Below are the code and all the weights of a small trained network. Each question names an input and a class and asks about switching units off, where a switched-off unit gives its printed mean instead of its output.

import numpy as np


def w(rows, s, z=0):
    codes = np.array(rows[::2]) - 128.0
    scale = np.full(codes.shape[1], s)
    scale[-1] = z or s
    return codes * scale


def norm(h):
    return h / np.sqrt((h * h).mean(-1, keepdims=True) + 1e-5)


def f(y):
    return np.maximum(y, 0)


def log_softmax(a):
    a = a - a.max(-1, keepdims=True)
    return a - np.log(np.exp(a).sum(-1, keepdims=True))


def net(x, mask):
    res = np.array(x, float).reshape(1, 2) / 4 @ E
    u = 0
    for l in range(4):
        y = f(norm(res) @ A[l][:, :-1].T + A[l][:, -1])
        res = res + np.where(mask[u : u + 6], y, B[l][:, -1]) @ B[l][:, :-1]
        u += 6
    return log_softmax(norm(res)[-1] @ U[:, :-1].T + U[:, -1])


A, B = {}, {}
E = w([
[146,168,210,255,167,108,192,96,120,175,72,72],'x0',
[184,134,100,105,84,160,118,197,108,98,166,42],'x1',
],0.0063)
A[0] = w([
[94,155,19,112,142,137,65,131,103,101,132,173,101],'0.n0',
[128,146,183,238,204,156,200,71,47,189,70,121,210],'0.n1',
[187,163,23,112,68,148,88,174,68,85,117,79,69],'0.n2',
[141,136,109,117,45,117,124,80,168,106,142,131,48],'0.n3',
[129,158,230,253,206,99,216,91,107,138,72,125,107],'0.n4',
[120,130,111,115,108,98,157,132,161,133,216,185,2],'0.n5',
],0.0045,0.0024)
B[0] = w([
[127,44,48,171,103,87,143,91,140,107,188,184,187],'0.n0',
[157,235,149,117,190,43,179,209,166,162,150,124,254],'0.n1',
[207,137,123,158,197,156,217,229,133,131,79,69,209],'0.n2',
[59,95,135,161,113,86,132,172,99,124,133,96,139],'0.n3',
[195,195,236,193,151,177,123,131,113,190,11,2,255],'0.n4',
[97,187,146,179,153,162,123,76,72,136,143,150,146],'0.n5',
],0.0048,0.0079)
A[1] = w([
[206,159,191,83,54,183,181,166,57,39,109,82,126],'1.n0',
[104,94,106,69,23,158,123,177,54,119,193,102,132],'1.n1',
[210,180,125,88,149,102,168,201,219,152,148,122,92],'1.n2',
[179,254,158,109,172,134,142,132,167,121,101,82,56],'1.n3',
[162,220,235,94,78,243,187,105,51,157,87,70,163],'1.n4',
[172,93,97,54,97,125,133,138,104,131,120,159,5],'1.n5',
],0.0052,0.0021)
B[1] = w([
[15,153,132,152,115,35,82,25,120,193,122,141,221],'1.n0',
[135,184,178,138,135,146,177,158,113,142,98,81,190],'1.n1',
[145,27,122,118,147,179,176,140,146,76,176,184,244],'1.n2',
[168,175,173,95,97,146,81,73,212,136,66,171,254],'1.n3',
[95,222,228,177,115,16,104,3,169,167,75,94,255],'1.n4',
[179,133,119,105,130,155,108,166,88,156,62,77,158],'1.n5',
],0.006,0.0075)
A[2] = w([
[100,217,224,175,198,97,111,86,201,191,43,59,253],'2.n0',
[96,191,206,180,246,37,89,122,151,216,87,176,63],'2.n1',
[112,122,115,52,98,182,52,120,158,85,48,164,197],'2.n2',
[97,175,228,113,148,170,153,84,146,231,28,113,81],'2.n3',
[82,225,228,190,123,144,124,85,236,235,52,55,211],'2.n4',
[181,209,253,140,168,97,140,74,189,173,46,89,229],'2.n5',
],0.0053,0.0023)
B[2] = w([
[206,205,179,139,49,78,212,172,33,183,95,150,255],'2.n0',
[99,161,87,132,107,215,216,159,66,128,136,133,209],'2.n1',
[138,91,234,225,160,111,134,114,156,136,80,87,143],'2.n2',
[203,182,176,175,68,103,183,119,69,145,121,22,204],'2.n3',
[198,208,149,254,46,66,90,102,89,124,29,47,255],'2.n4',
[208,210,186,192,105,81,35,83,149,166,118,43,252],'2.n5',
],0.0058,0.017)
A[3] = w([
[74,144,217,28,99,51,190,145,218,109,199,193,3],'3.n0',
[39,150,81,95,186,43,37,3,223,108,150,210,88],'3.n1',
[42,70,132,46,135,110,83,98,153,180,124,166,110],'3.n2',
[188,115,49,63,135,217,197,226,174,84,157,46,77],'3.n3',
[85,157,154,45,63,38,163,55,209,132,227,133,16],'3.n4',
[227,134,26,83,120,194,187,201,184,81,177,78,57],'3.n5',
],0.0047,0.0031)
B[3] = w([
[72,26,133,169,161,169,98,219,62,104,158,189,137],'3.n0',
[118,139,6,113,60,97,64,64,179,213,214,192,204],'3.n1',
[119,157,129,212,74,51,49,137,122,146,130,73,178],'3.n2',
[170,79,41,92,202,122,75,251,83,134,69,116,254],'3.n3',
[175,67,152,226,175,69,56,219,141,225,84,70,133],'3.n4',
[220,68,153,72,178,58,2,165,94,56,63,93,234],'3.n5',
],0.006,0.0046)
U = w([
[141,63,250,133,178,179,163,77,216,74,144,159,25],'0',
[63,145,191,34,159,170,178,118,204,114,182,110,2],'1',
[230,255,226,214,70,39,156,87,64,187,67,25,252],'2',
[45,135,201,58,164,165,168,81,166,31,188,72,2],'3',
[69,178,143,134,138,156,224,113,97,146,166,188,67],'4',
[78,91,42,171,71,44,35,50,157,191,214,202,175],'5',
[66,98,201,87,161,202,183,115,142,110,223,73,2],'6',
[223,65,77,78,197,74,40,223,66,74,83,58,254],'7',
],0.007,0.0035)

Each question gives the input, the list of numbers given to net, and the class t.
The units are the neurons (one row each of A and B). Each row of codes is followed by its name. A weight is (code - 128) times the scale printed after its matrix; where a second scale follows, it is the last column's (A, B and U).
mask holds one flag per neuron, layer by layer. A switched-off neuron (its flag False) gives its mean, the last column of its row in B, instead of its output. The means were averaged over made-up inputs and are rounded, as every weight is.
A unit's drop is (log p(t) with every unit on - log p(t) with that unit switched off) / (log p(t) with every unit on - log p(t) with every unit switched off).
most important unit: the unit with the biggest drop
top k neurons: the k neurons with the biggest drops, biggest first
top k neurons in layer l: the k neurons of layer l with the biggest drops, biggest first
drop when u is switched off: that unit's drop, to one decimal
input [-4,5], class 7: top 2 neurons : (0.n4; 1.n4)
input [-3,3], class 7: top 3 neurons : (0.n4; 1.n4; 2.n4)
input [-4,-2], class 5: top neuron in layer 2 : (2.n3)
input [-3,-1], class 7: top 2 neurons : (1.n4; 1.n0)
input [-7,-6], class 5: top 2 neurons : (2.n0; 2.n4)
input [-3,7], class 7: top 4 neurons : (0.n4; 1.n4; 2.n4; 2.n5)
input [-4,0], class 7: top 4 neurons : (1.n4; 2.n4; 2.n5; 2.n0)
input [-8,-4], class 5: top 4 neurons in layer 2 : (2.n4; 2.n0; 2.n3; 2.n1)
input [-4,7], class 7: top 3 neurons : (0.n4; 1.n4; 2.n4)
input [-6,-3], class 5: top 3 neurons in layer 0 : (0.n4; 0.n0; 0.n2)
input [-3,5], class 7: top 2 neurons : (0.n4; 1.n4)
input [-2,-6], class 4: top 2 neurons in layer 2 : (2.n5; 2.n4)
input [-3,-4], class 5: drop when 0.n4 is switched off : 0.9
input [-5,6], class 7: most important unit : 0.n4
input [-6,-1], class 7: drop when 1.n3 is switched off : 0.3
input [-7,-1], class 7: drop when 2.n0 is switched off : 0.2
input [-3,-7], class 5: top 2 neurons in layer 0 : (0.n4; 0.n1)
